Below are the code and all the weights of a small trained network. Each question names an input and a class and asks about switching units off, where a switched-off unit gives its printed mean instead of its output.

import numpy as np


def w(rows, s, z=0):
    codes = np.array(rows[::2]) - 128.0
    scale = np.full(codes.shape[1], s)
    scale[-1] = z or s
    return codes * scale


def f(y):
    return np.maximum(y, 0)


def log_softmax(a):
    a = a - a.max(-1, keepdims=True)
    return a - np.log(np.exp(a).sum(-1, keepdims=True))


def net(x, mask):
    res = np.array(x, float).reshape(1, 6) / 4 @ E
    y = f(res @ A[0][:, :-1].T + A[0][:, -1])
    res = res + np.where(mask, y, B[0][:, -1]) @ B[0][:, :-1]
    return log_softmax(res[-1] @ U[:, :-1].T + U[:, -1])


A, B = {}, {}
E = w([
[38,54,200],'x0',
[130,127,129],'x1',
[126,126,127],'x2',
[144,209,255],'x3',
[126,128,124],'x4',
[37,224,103],'x5',
],0.0094)
A[0] = w([
[62,149,109,60],'neuron 0',
[114,75,96,26],'neuron 1',
[143,198,252,3],'neuron 2',
[79,98,198,69],'neuron 3',
[214,206,101,162],'neuron 4',
[60,81,189,21],'neuron 5',
[176,62,130,97],'neuron 6',
[93,158,96,62],'neuron 7',
[154,80,146,80],'neuron 8',
[163,163,129,214],'neuron 9',
[106,86,32,160],'neuron 10',
[186,91,167,73],'neuron 11',
],0.015,0.0051)
B[0] = w([
[192,196,98,178],'neuron 0',
[232,138,125,164],'neuron 1',
[198,81,185,252],'neuron 2',
[116,97,57,203],'neuron 3',
[106,70,60,247],'neuron 4',
[180,93,2,204],'neuron 5',
[103,205,110,191],'neuron 6',
[176,195,157,165],'neuron 7',
[136,213,115,168],'neuron 8',
[99,73,108,196],'neuron 9',
[160,72,253,233],'neuron 10',
[108,199,127,186],'neuron 11',
],0.0087,0.011)
U = w([
[142,83,226,118],'0',
[115,122,154,233],'1',
[110,74,80,3],'2',
[177,250,146,40],'3',
[100,108,170,192],'4',
[93,102,178,195],'5',
],0.012,0.0082)

Each question gives the input, the list of numbers given to net, and the class t.
The units are the neurons (one row each of A and B). Each row of codes is followed by its name. A weight is (code - 128) times the scale printed after its matrix; where a second scale follows, it is the last column's (A, B and U).
mask holds one flag per neuron, in row order. A switched-off neuron (its flag False) gives its mean, the last column of its row in B, instead of its output. The means were averaged over made-up inputs and are rounded, as every weight is.
A unit's drop is (log p(t) with every unit on - log p(t) with that unit switched off) / (log p(t) with every unit on - log p(t) with every unit switched off).
The circuit of an input: a set's keep is (log p(t) with only the set's units on - log p(t) with every unit switched off) / (log p(t) with every unit on - log p(t) with every unit switched off). Starting from all 12 units, units are removed one at a time, each time the one whose removal leaves the highest keep (on an exact tie, the one counted first), for as long as the keep stays at least 0.8.
units of the circuit, in order: the units of the circuit, biggest drop first
most important unit: the unit with the biggest drop
top k neurons: the k neurons with the biggest drops, biggest first
drop when u is switched off: that unit's drop, to one decimal
input [-5,2,-5,7,-8,7], class 5: units of the circuit, in order -> [neuron 4; neuron 9]
input [-1,-7,-3,-5,-4,7], class 3: top 2 neurons -> [neuron 0; neuron 7]
input [-7,-6,-3,-1,-7,7], class 2: units of the circuit, in order -> [neuron 4]
input [8,-7,0,2,0,1], class 2: top 2 neurons -> [neuron 5; neuron 3]
input [6,6,-2,-6,-1,-7], class 3: units of the circuit, in order -> [neuron 6; neuron 8; neuron 1]
input [2,1,1,-3,-1,2], class 0: units of the circuit, in order -> [neuron 10; neuron 4]
input [-7,-6,6,5,6,0], class 2: top 2 neurons -> [neuron 4; neuron 10]
input [-6,-4,6,-6,6,-4], class 0: top 2 neurons -> [neuron 10; neuron 5]
input [8,-1,4,4,-2,-2], class 2: top 3 neurons -> [neuron 5; neuron 3; neuron 10]
input [-4,-1,0,2,-4,4], class 2: top 3 neurons -> [neuron 4; neuron 10; neuron 9]
input [-5,4,-1,-3,8,5], class 5: top 2 neurons -> [neuron 10; neuron 5]
input [0,-5,2,5,-5,-7], class 3: top 4 neurons -> [neuron 11; neuron 10; neuron 8; neuron 6]
input [-1,0,2,-1,0,8], class 3: top 2 neurons -> [neuron 0; neuron 7]
input [-6,-3,1,4,0,-1], class 2: most important unit -> neuron 4
input [-5,3,1,4,-5,0], class 2: top 3 neurons -> [neuron 4; neuron 10; neuron 9]
input [6,3,0,5,5,5], class 2: top 3 neurons -> [neuron 5; neuron 3; neuron 10]
input [-6,1,0,-7,7,-8], class 3: top 2 neurons -> [neuron 6; neuron 8]
input [8,-8,3,-8,-6,2], class 0: top 3 neurons -> [neuron 10; neuron 4; neuron 1]
input [5,-1,4,-5,5,0], class 0: drop when neuron 1 is switched off -> 0.2
input [6,3,7,5,-1,-7], class 1: most important unit -> neuron 3
input [-5,7,1,-3,-1,-8], class 3: drop when neuron 4 is switched off -> -0.1
input [6,4,3,-7,-2,5], class 0: drop when neuron 10 is switched off -> 1.1
input [-7,2,4,8,0,6], class 0: drop when neuron 2 is switched off -> 0.5
